Below is a small trained network, with its code and all its weights. Each question gives an input and a class and asks what happens when units are switched off, that is, made to give their printed mean instead of their output.

import numpy as np


def w(rows, s, z=0):
    codes = np.array(rows[::2]) - 128.0
    scale = np.full(codes.shape[1], s)
    scale[-1] = z or s
    return codes * scale


def f(y):
    return y / 2 * (1 + np.tanh(0.7978845608 * (y + 0.044715 * y**3)))


def log_softmax(a):
    a = a - a.max(-1, keepdims=True)
    return a - np.log(np.exp(a).sum(-1, keepdims=True))


def net(x, mask):
    res = np.array(x, float).reshape(1, 4) / 4 @ E
    y = f(res @ A[0][:, :-1].T + A[0][:, -1])
    res = res + np.where(mask, y, B[0][:, -1]) @ B[0][:, :-1]
    return log_softmax(res[-1] @ U[:, :-1].T + U[:, -1])


A, B = {}, {}
E = w([
[42,189,210,132,171,107,99,2,187,216,128,147],'x0',
[205,105,216,79,140,69,199,87,48,126,80,208],'x1',
[125,203,141,60,214,231,221,167,200,63,115,153],'x2',
[90,124,187,38,39,172,118,192,123,190,31,56],'x3',
],0.0052)
A[0] = w([
[188,131,67,208,206,107,146,85,140,74,218,197,138],'N1',
[81,156,67,168,126,159,82,173,178,122,164,57,4],'N2',
[182,142,68,193,195,91,111,72,137,61,204,181,36],'N3',
[42,157,47,181,130,188,47,146,190,139,172,65,60],'N4',
[133,213,139,64,216,188,214,159,201,88,135,143,72],'N5',
[205,129,206,81,138,72,193,82,48,129,115,201,102],'N6',
[118,132,170,39,55,177,123,179,111,191,49,73,56],'N7',
[55,224,185,147,181,107,93,3,191,208,145,164,32],'N8',
[167,109,218,75,151,80,185,60,65,151,77,196,48],'N9',
[210,101,199,79,153,73,199,128,29,128,94,216,87],'N10',
[173,42,90,187,37,37,36,121,38,144,147,101,102],'N11',
[88,120,155,43,37,170,125,187,127,179,45,90,56],'N12',
[231,50,7,143,104,143,177,249,69,26,155,132,41],'N13',
[175,153,54,213,199,98,143,88,113,94,225,190,62],'N14',
[150,212,119,75,210,216,229,170,167,35,133,164,99],'N15',
[123,58,126,202,73,33,48,71,75,188,152,127,79],'N16',
[68,161,43,180,124,182,35,152,201,130,185,47,68],'N17',
],0.0052,0.003)
B[0] = w([
[211,224,114,61,45,186,77,79,79,202,62,43,248],'N1',
[107,36,119,172,153,211,103,100,28,130,172,213,151],'N2',
[178,201,166,34,39,227,63,55,43,234,84,96,203],'N3',
[125,28,108,174,193,194,70,147,52,57,203,220,193],'N4',
[52,205,237,158,47,110,176,207,148,122,209,199,220],'N5',
[131,74,91,198,178,198,62,135,70,56,192,202,251],'N6',
[201,176,114,80,40,207,62,59,55,214,94,72,203],'N7',
[12,46,8,19,212,41,246,115,172,249,21,134,247],'N8',
[113,28,111,166,203,184,94,114,45,71,191,216,233],'N9',
[134,34,86,200,192,205,51,116,84,64,187,206,253],'N10',
[40,228,236,151,41,77,208,240,192,128,186,192,255],'N11',
[207,178,121,40,43,216,53,59,34,214,83,71,201],'N12',
[3,6,8,16,225,26,246,114,163,230,28,132,250],'N13',
[223,205,121,47,29,214,45,50,44,229,67,66,219],'N14',
[39,237,229,159,23,80,193,210,183,117,194,188,245],'N15',
[28,234,242,140,46,89,209,240,203,121,201,205,238],'N16',
[140,32,123,196,206,216,77,135,70,45,203,229,202],'N17',
],0.0057,0.0044)
U = w([
[67,248,243,180,20,100,196,222,198,106,227,173,18],'0',
[240,211,118,72,39,215,20,39,60,187,59,47,73],'1',
[146,9,92,232,235,204,36,121,78,23,225,195,63],'2',
[26,32,21,34,221,39,239,107,182,222,28,121,96],'3',
[147,166,131,175,147,68,116,144,223,74,101,72,231],'4',
[244,126,155,215,216,33,82,51,216,14,82,1,2],'5',
],0.0071,0.0064)

Each question gives the input, the list of numbers given to net, and the class t.
The units are the neurons (one row each of A and B). Each row of codes is followed by its name. A weight is (code - 128) times the scale printed after its matrix; where a second scale follows, it is the last column's (A, B and U).
mask holds one flag per neuron, in row order. A switched-off neuron (its flag False) gives its mean, the last column of its row in B, instead of its output. The means were averaged over made-up inputs and are rounded, as every weight is.
A unit's drop is (log p(t) with every unit on - log p(t) with that unit switched off) / (log p(t) with every unit on - log p(t) with every unit switched off).
The circuit of an input: a set's keep is (log p(t) with only the set's units on - log p(t) with every unit switched off) / (log p(t) with every unit on - log p(t) with every unit switched off). Starting from the 12 units with the biggest drops (on a tie, the unit counted first), units are removed one at a time, each time the one whose removal leaves the highest keep (on an exact tie, the one counted first), for as long as the keep stays at least 0.8.
circuit, biggest first: the units of the circuit, biggest drop first
most important unit: the unit with the biggest drop
k most important neurons: the k neurons with the biggest drops, biggest first
drop of u: that unit's drop, to one decimal
input [5,6,-7,0], class 0: circuit, biggest first	[N16]
input [7,8,-8,-1], class 0: 4 most important neurons	[N16, N11, N17, N4]
input [7,-1,6,3], class 3: 2 most important neurons	[N8, N16]
input [-4,-4,7,-7], class 0: 3 most important neurons	[N15, N5, N12]
input [4,-8,5,-3], class 2: 2 most important neurons	[N17, N4]
input [-6,8,-1,7], class 2: 2 most important neurons	[N10, N6]
input [-1,7,6,8], class 1: 2 most important neurons	[N12, N7]
input [-8,0,-3,7], class 3: 2 most important neurons	[N13, N1]
input [0,7,-7,6], class 0: 2 most important neurons	[N11, N16]
input [5,5,-4,-1], class 2: 4 most important neurons	[N13, N9, N6, N15]
input [3,-7,0,6], class 2: 2 most important neurons	[N17, N4]
input [-2,-8,1,7], class 2: drop of N14	0.3
input [6,-4,-2,4], class 3: drop of N8	0.6
input [5,8,1,-8], class 1: most important unit	N1
input [-5,4,-3,-8], class 1: drop of N5	0.0
